Below are the code and all the weights of a small trained network. Each question names an input and a class and asks about switching units off, where a switched-off unit gives its printed mean instead of its output.

import numpy as np


def w(rows, s, z=0):
    codes = np.array(rows[::2]) - 128.0
    scale = np.full(codes.shape[1], s)
    scale[-1] = z or s
    return codes * scale


def f(y):
    return np.maximum(y, 0)


def log_softmax(a):
    a = a - a.max(-1, keepdims=True)
    return a - np.log(np.exp(a).sum(-1, keepdims=True))


def net(x, mask):
    res = np.array(x, float).reshape(1, 6) / 4 @ E
    y = f(res @ A[0][:, :-1].T + A[0][:, -1])
    res = res + np.where(mask, y, B[0][:, -1]) @ B[0][:, :-1]
    return log_softmax(res[-1] @ U[:, :-1].T + U[:, -1])


A, B = {}, {}
E = w([
[205,159,152,188,69,95],'x0',
[130,128,131,159,83,158],'x1',
[61,113,11,214,184,132],'x2',
[130,130,131,136,116,133],'x3',
[143,118,121,118,172,122],'x4',
[156,111,138,111,139,21],'x5',
],0.012)
A[0] = w([
[105,98,206,72,167,169,122],'N0',
[189,92,199,114,100,81,33],'N1',
[1,158,43,124,165,170,18],'N2',
[170,176,34,116,117,92,24],'N3',
[140,73,178,40,84,186,252],'N4',
[86,136,11,252,113,10,218],'N5',
[144,142,197,58,130,184,36],'N6',
[50,14,158,41,131,94,216],'N7',
[54,142,138,196,216,199,104],'N8',
[162,119,168,71,182,107,43],'N9',
[71,178,43,117,200,230,32],'N10',
[181,55,164,174,83,97,142],'N11',
[101,104,73,171,96,75,2],'N12',
[191,145,161,117,153,112,31],'N13',
[171,109,148,83,90,63,42],'N14',
],0.0083,0.005)
B[0] = w([
[188,142,195,58,92,181,166],'N0',
[65,108,73,79,113,68,177],'N1',
[107,28,163,117,50,87,219],'N2',
[187,118,77,94,120,67,139],'N3',
[227,214,51,160,208,120,201],'N4',
[194,167,223,163,144,220,249],'N5',
[94,167,242,205,254,188,163],'N6',
[221,159,138,206,196,231,197],'N7',
[53,99,167,93,55,94,205],'N8',
[158,87,143,149,51,82,155],'N9',
[84,49,120,98,48,125,215],'N10',
[178,66,56,48,145,76,173],'N11',
[242,121,47,88,189,79,148],'N12',
[64,88,61,82,94,115,150],'N13',
[147,21,101,111,38,85,167],'N14',
],0.0076,0.014)
U = w([
[91,67,223,200,143,230,203],'0',
[191,106,113,154,119,122,236],'1',
[78,1,102,102,47,47,4],'2',
],0.0083,0.0047)

Each question gives the input, the list of numbers given to net, and the class t.
The units are the neurons (one row each of A and B). Each row of codes is followed by its name. A weight is (code - 128) times the scale printed after its matrix; where a second scale follows, it is the last column's (A, B and U).
mask holds one flag per neuron, in row order. A switched-off neuron (its flag False) gives its mean, the last column of its row in B, instead of its output. The means were averaged over made-up inputs and are rounded, as every weight is.
A unit's drop is (log p(t) with every unit on - log p(t) with that unit switched off) / (log p(t) with every unit on - log p(t) with every unit switched off).
The circuit of an input: a set's keep is (log p(t) with only the set's units on - log p(t) with every unit switched off) / (log p(t) with every unit on - log p(t) with every unit switched off). Starting from the 12 units with the biggest drops (on a tie, the unit counted first), units are removed one at a time, each time the one whose removal leaves the highest keep (on an exact tie, the one counted first), for as long as the keep stays at least 0.8.
circuit, biggest first: the units of the circuit, biggest drop first
unit that matters most: the unit with the biggest drop
k most important neurons: the k neurons with the biggest drops, biggest first
drop of u: that unit's drop, to one decimal
input [5,1,-8,7,-2,4], class 2: unit that matters most => N1
input [6,-7,8,0,6,-1], class 0: 3 most important neurons => [N5; N4; N11]
input [1,8,-3,2,7,-2], class 1: circuit, biggest first => [N5; N4]
input [3,3,-2,-6,8,2], class 2: 2 most important neurons => [N5; N7]
input [-6,-8,-4,-5,5,6], class 1: circuit, biggest first => [N7; N5]
input [3,3,-4,-4,-2,-8], class 1: 2 most important neurons => [N4; N5]
input [-6,8,1,2,6,-5], class 2: 2 most important neurons => [N5; N10]
input [3,6,-8,2,0,6], class 2: 3 most important neurons => [N1; N14; N5]
input [-2,1,3,-1,4,4], class 0: 3 most important neurons => [N4; N5; N11]
input [5,-4,0,6,5,4], class 2: 2 most important neurons => [N7; N4]
input [8,-7,7,7,3,-3], class 0: drop of N1 => 0.1
input [-4,6,-1,0,-6,1], class 1: drop of N5 => 0.8
input [-8,-1,4,-4,-6,7], class 0: drop of N7 => 0.2
input [-5,8,-5,2,7,3], class 1: circuit, biggest first => [N4]
